Below is a small trained network, with its code and all its weights. Each question gives an input and a class and asks what happens when units are switched off, that is, made to give their printed mean instead of their output.

import numpy as np


def w(rows, s, z=0):
    codes = np.array(rows[::2]) - 128.0
    scale = np.full(codes.shape[1], s)
    scale[-1] = z or s
    return codes * scale


def f(y):
    return y / 2 * (1 + np.tanh(0.7978845608 * (y + 0.044715 * y**3)))


def log_softmax(a):
    a = a - a.max(-1, keepdims=True)
    return a - np.log(np.exp(a).sum(-1, keepdims=True))


def net(x, mask):
    res = np.array(x, float).reshape(1, 3) / 4 @ E
    y = f(res @ A[0][:, :-1].T + A[0][:, -1])
    res = res + np.where(mask, y, B[0][:, -1]) @ B[0][:, :-1]
    return log_softmax(res[-1] @ U[:, :-1].T + U[:, -1])


A, B = {}, {}
E = w([
[136,126,87,206,126,122,179,77],'x0',
[76,180,187,139,168,190,248,126],'x1',
[203,180,181,157,161,137,97,99],'x2',
],0.015)
A[0] = w([
[121,124,167,77,127,127,101,138,205],'n1',
[142,120,205,61,115,129,83,164,118],'n2',
[147,107,100,113,134,95,91,138,68],'n3',
[240,171,229,180,161,146,82,104,107],'n4',
[90,124,167,129,144,153,166,124,90],'n5',
[97,142,195,38,132,133,101,157,77],'n6',
[123,153,141,142,123,105,175,137,88],'n7',
[143,125,76,238,86,115,137,120,113],'n8',
[115,103,98,146,107,116,75,141,114],'n9',
[173,113,70,102,96,161,75,137,118],'n10',
[114,165,213,117,115,113,207,146,100],'n11',
[76,160,147,125,162,161,174,130,98],'n12',
[165,105,67,249,139,112,188,81,127],'n13',
[121,140,141,128,122,135,159,129,250],'n14',
[79,78,114,118,106,133,141,135,95],'n15',
[204,179,175,137,103,121,128,108,105],'n16',
[181,94,60,157,135,49,74,116,113],'n17',
[18,68,26,70,112,117,166,146,117],'n18',
],0.013,0.014)
B[0] = w([
[135,151,169,101,219,137,86,149,207],'n1',
[141,176,66,106,189,135,151,101,199],'n2',
[141,108,77,142,76,165,172,73,165],'n3',
[106,100,81,185,73,42,142,193,245],'n4',
[102,87,78,142,94,175,144,81,171],'n5',
[133,190,17,110,161,147,201,73,184],'n6',
[113,96,61,120,92,156,127,105,147],'n7',
[130,155,69,78,193,136,125,122,199],'n8',
[119,104,160,138,125,186,145,125,183],'n9',
[104,90,167,125,119,191,141,123,199],'n10',
[132,84,131,133,83,194,134,90,200],'n11',
[154,92,130,170,97,187,153,94,193],'n12',
[142,210,109,81,207,139,147,122,237],'n13',
[120,86,252,86,179,156,16,187,223],'n14',
[135,137,81,163,93,104,161,144,164],'n15',
[109,102,72,170,95,59,148,112,181],'n16',
[123,79,186,142,102,204,110,105,242],'n17',
[126,123,85,190,92,11,131,168,252],'n18',
],0.022,0.017)
U = w([
[117,62,141,136,82,206,135,117,103],'0',
[109,103,90,180,94,56,144,208,112],'1',
[141,178,70,63,183,146,169,131,144],'2',
[127,104,234,96,149,114,33,199,255],'3',
[159,187,83,36,10,149,118,113,86],'4',
[150,128,232,116,104,76,170,121,91],'5',
],0.011,0.0088)

Each question gives the input, the list of numbers given to net, and the class t.
The units are the neurons (one row each of A and B). Each row of codes is followed by its name. A weight is (code - 128) times the scale printed after its matrix; where a second scale follows, it is the last column's (A, B and U).
mask holds one flag per neuron, in row order. A switched-off neuron (its flag False) gives its mean, the last column of its row in B, instead of its output. The means were averaged over made-up inputs and are rounded, as every weight is.
A unit's drop is (log p(t) with every unit on - log p(t) with that unit switched off) / (log p(t) with every unit on - log p(t) with every unit switched off).
The circuit of an input: a set's keep is (log p(t) with only the set's units on - log p(t) with every unit switched off) / (log p(t) with every unit on - log p(t) with every unit switched off). Starting from the 12 units with the biggest drops (on a tie, the unit counted first), units are removed one at a time, each time the one whose removal leaves the highest keep (on an exact tie, the one counted first), for as long as the keep stays at least 0.8.
circuit, biggest first: the units of the circuit, biggest drop first
most important unit: the unit with the biggest drop
top k neurons: the k neurons with the biggest drops, biggest first
drop when u is switched off: that unit's drop, to one decimal
input [5,4,-4], class 2: circuit, biggest first : [n13]
input [8,-8,5], class 0: top 2 neurons : [n17, n10]
input [6,-3,-5], class 2: top 2 neurons : [n13, n4]
input [-6,-2,6], class 1: top 2 neurons : [n4, n13]
input [-3,-8,8], class 0: top 3 neurons : [n17, n18, n10]
input [-4,2,-4], class 1: top 2 neurons : [n18, n13]
input [-8,7,-7], class 2: top 4 neurons : [n6, n4, n17, n2]
input [4,7,-8], class 1: top 3 neurons : [n18, n17, n15]
input [-7,-8,5], class 0: top 2 neurons : [n17, n10]
input [-2,-7,-7], class 0: top 3 neurons : [n17, n10, n4]
input [-3,1,-4], class 1: top 3 neurons : [n18, n17, n13]
input [-2,0,4], class 1: top 2 neurons : [n4, n17]
input [7,4,8], class 1: top 2 neurons : [n4, n16]
input [4,-3,1], class 2: top 4 neurons : [n14, n13, n8, n1]
input [5,-3,-1], class 2: top 2 neurons : [n13, n8]
input [-5,1,-7], class 1: circuit, biggest first : [n18]
input [0,2,-3], class 3: drop when n4 is switched off : 0.5
input [-3,1,3], class 3: drop when n3 is switched off : 0.1
input [5,0,0], class 2: drop when n13 is switched off : 0.3
input [3,-1,6], class 1: drop when n4 is switched off : 0.4
input [7,-4,-1], class 2: most important unit : n13
